Below is a small trained network, with its code and all its weights. Each question gives an input and a target symbol and asks what happens when units are switched off, that is, made to give their printed mean instead of their output.

import numpy as np


def w(rows, s, z=0):
    codes = np.array(rows[::2]) - 128.0
    scale = np.full(codes.shape[1], s)
    scale[-1] = z or s
    return codes * scale


def norm(h):
    return h / np.sqrt((h * h).mean(-1, keepdims=True) + 1e-5)


def f(y):
    return np.maximum(y, 0)


def softmax(a):
    e = np.exp(a - a.max(-1, keepdims=True))
    return e / e.sum(-1, keepdims=True)


def log_softmax(a):
    a = a - a.max(-1, keepdims=True)
    return a - np.log(np.exp(a).sum(-1, keepdims=True))


def net(x, mask):
    ids = ['βγηξσψω'.index(c) for c in x.split()]
    T = len(ids)
    res = E[ids] + P[:T]
    r = norm(res)
    for j in range(3):
        rows = slice(3 * j, 3 * j + 3)
        q, k, v = (r @ M[0][rows].T for M in (Q, K, V))
        z = softmax(np.where(np.tri(T) > 0, q @ k.T / 3**0.5, -1e9)) @ v
        o = O[0][rows]
        res = res + np.where(mask[j], z, o[:, -1]) @ o[:, :-1]
    y = f(norm(res) @ A[0][:, :-1].T + A[0][:, -1])
    res = res + np.where(mask[3:11], y, B[0][:, -1]) @ B[0][:, :-1]
    return log_softmax(norm(res)[-1] @ U[:, :-1].T + U[:, -1])


Q, K, V, O, A, B = {}, {}, {}, {}, {}, {}
E = w([
[47,133,81,140,125],'β',
[108,123,176,209,115],'γ',
[26,4,129,60,119],'η',
[129,122,125,123,63],'ξ',
[74,154,94,126,168],'σ',
[167,51,137,200,118],'ψ',
[53,142,103,155,129],'ω',
],0.023)
P = w([
[114,118,3,229,105],'0',
[133,136,44,181,118],'1',
[118,135,74,174,111],'2',
[100,126,98,172,115],'3',
[85,118,116,157,107],'4',
[76,119,140,153,126],'5',
[53,119,153,122,130],'6',
[8,97,146,184,114],'7',
],0.011)
Q[0] = w([
[189,88,173,86,101],'head 1',
[35,169,81,126,44],'head 1',
[150,148,137,175,73],'head 1',
[150,23,125,180,126],'head 2',
[161,125,122,5,133],'head 2',
[219,177,134,116,199],'head 2',
[189,187,174,54,174],'head 3',
[196,142,59,59,185],'head 3',
[120,179,214,144,98],'head 3',
],0.012)
K[0] = w([
[124,119,71,182,158],'head 1',
[49,18,159,83,123],'head 1',
[120,222,117,114,196],'head 1',
[52,103,113,69,131],'head 2',
[135,197,47,237,182],'head 2',
[157,191,13,162,9],'head 2',
[228,135,12,155,97],'head 3',
[210,158,83,201,81],'head 3',
[177,44,75,41,95],'head 3',
],0.011)
V[0] = w([
[178,207,138,108,17],'head 1',
[47,23,113,77,165],'head 1',
[183,97,85,207,149],'head 1',
[205,46,226,118,228],'head 2',
[188,78,115,95,4],'head 2',
[180,40,183,110,150],'head 2',
[111,119,76,36,88],'head 3',
[120,214,56,65,221],'head 3',
[143,137,102,230,116],'head 3',
],0.012)
O[0] = w([
[104,156,95,165,54,18],'head 1',
[155,140,205,111,185,251],'head 1',
[116,52,172,164,128,198],'head 1',
[196,32,66,157,165,2],'head 2',
[100,156,88,213,5,128],'head 2',
[147,64,115,182,102,90],'head 2',
[124,142,160,192,74,130],'head 3',
[218,162,121,198,227,97],'head 3',
[97,89,118,145,191,220],'head 3',
],0.013,0.0082)
A[0] = w([
[105,123,92,212,42,201],'neuron 1',
[93,107,94,6,154,144],'neuron 2',
[107,66,58,143,158,191],'neuron 3',
[156,146,72,120,91,2],'neuron 4',
[162,44,102,201,110,66],'neuron 5',
[196,195,115,51,55,4],'neuron 6',
[152,227,115,70,122,204],'neuron 7',
[128,44,91,127,55,68],'neuron 8',
],0.013,0.006)
B[0] = w([
[113,154,117,232,149,253],'neuron 1',
[81,83,179,145,109,245],'neuron 2',
[138,57,187,130,92,238],'neuron 3',
[157,104,252,174,151,128],'neuron 4',
[154,71,179,128,147,205],'neuron 5',
[162,55,166,128,154,129],'neuron 6',
[213,93,147,193,145,219],'neuron 7',
[168,95,221,150,237,193],'neuron 8',
],0.014,0.0054)
U = w([
[149,149,141,176,133,1],'β',
[99,39,86,101,96,119],'γ',
[248,100,126,146,45,169],'η',
[137,162,79,223,52,159],'ξ',
[226,121,52,162,214,163],'σ',
[232,13,64,219,110,185],'ψ',
[124,128,116,166,166,5],'ω',
],0.011,0.0053)

Each question gives the input, a string of symbols that net reads in full, and the target symbol t.
The units are the heads (3 rows each of Q, K, V and O) and the neurons (one row each of A and B). Each row of codes is followed by its name. A weight is (code - 128) times the scale printed after its matrix; where a second scale follows, it is the last column's (O, A, B and U).
mask holds one flag per unit, heads first, then neurons. A switched-off unit (its flag False) gives its mean, the last column of its rows in O or B, instead of its output. The means were averaged over made-up inputs and are rounded, as every weight is.
A unit's drop is (log p(t) with every unit on - log p(t) with that unit switched off) / (log p(t) with every unit on - log p(t) with every unit switched off).
The circuit of an input: a set's keep is (log p(t) with only the set's units on - log p(t) with every unit switched off) / (log p(t) with every unit on - log p(t) with every unit switched off). Starting from all 11 units, units are removed one at a time, each time the one whose removal leaves the highest keep (on an exact tie, the one counted first), for as long as the keep stays at least 0.8.
circuit, biggest first: the units of the circuit, biggest drop first
top k neurons: the k neurons with the biggest drops, biggest first
heads that matter: for each layer, one digit per head in row order, 1 if its drop is at least 0.15 and else 0, layers parted by /
drop of u: that unit's drop, to one decimal
input ψ γ σ σ ω σ ξ, target σ: circuit, biggest first : (head 3; head 2)
input ψ σ ω γ ξ η ψ σ, target σ: top neuron : (neuron 3)
input ψ β β σ ψ γ σ ψ, target σ: heads that matter : 011
input σ ω ψ β ω ξ ξ, target ξ: heads that matter : 101
input γ ω γ σ, target γ: circuit, biggest first : (head 1; head 3; neuron 1)
input ψ σ ψ ψ σ σ β, target σ: heads that matter : 001
input ξ β ψ σ, target ψ: circuit, biggest first : (head 2; head 1)
input ω ω ω ω σ ξ, target σ: top 2 neurons : (neuron 7; neuron 3)
input ω ξ ξ, target ξ: heads that matter : 100
input γ ψ β ψ ψ β, target ψ: heads that matter : 010
input β ψ γ ψ, target γ: heads that matter : 001
input γ β γ β ψ ψ ω, target ψ: heads that matter : 010
input ξ γ ω ξ γ, target ξ: heads that matter : 110
input σ ψ β β σ ξ ω, target ξ: circuit, biggest first : (head 1)
input γ γ ω, target γ: heads that matter : 101
input η η ψ ψ σ β, target σ: heads that matter : 101
input ξ γ γ, target γ: heads that matter : 001
input γ ψ β γ γ, target γ: top 2 neurons : (neuron 1; neuron 7)
input η β ψ γ, target ξ: drop of neuron 8 : 0.1
input ψ ξ ψ, target ξ: drop of head 2 : 0.9
input ψ ψ η σ γ σ, target σ: drop of head 3 : 0.2
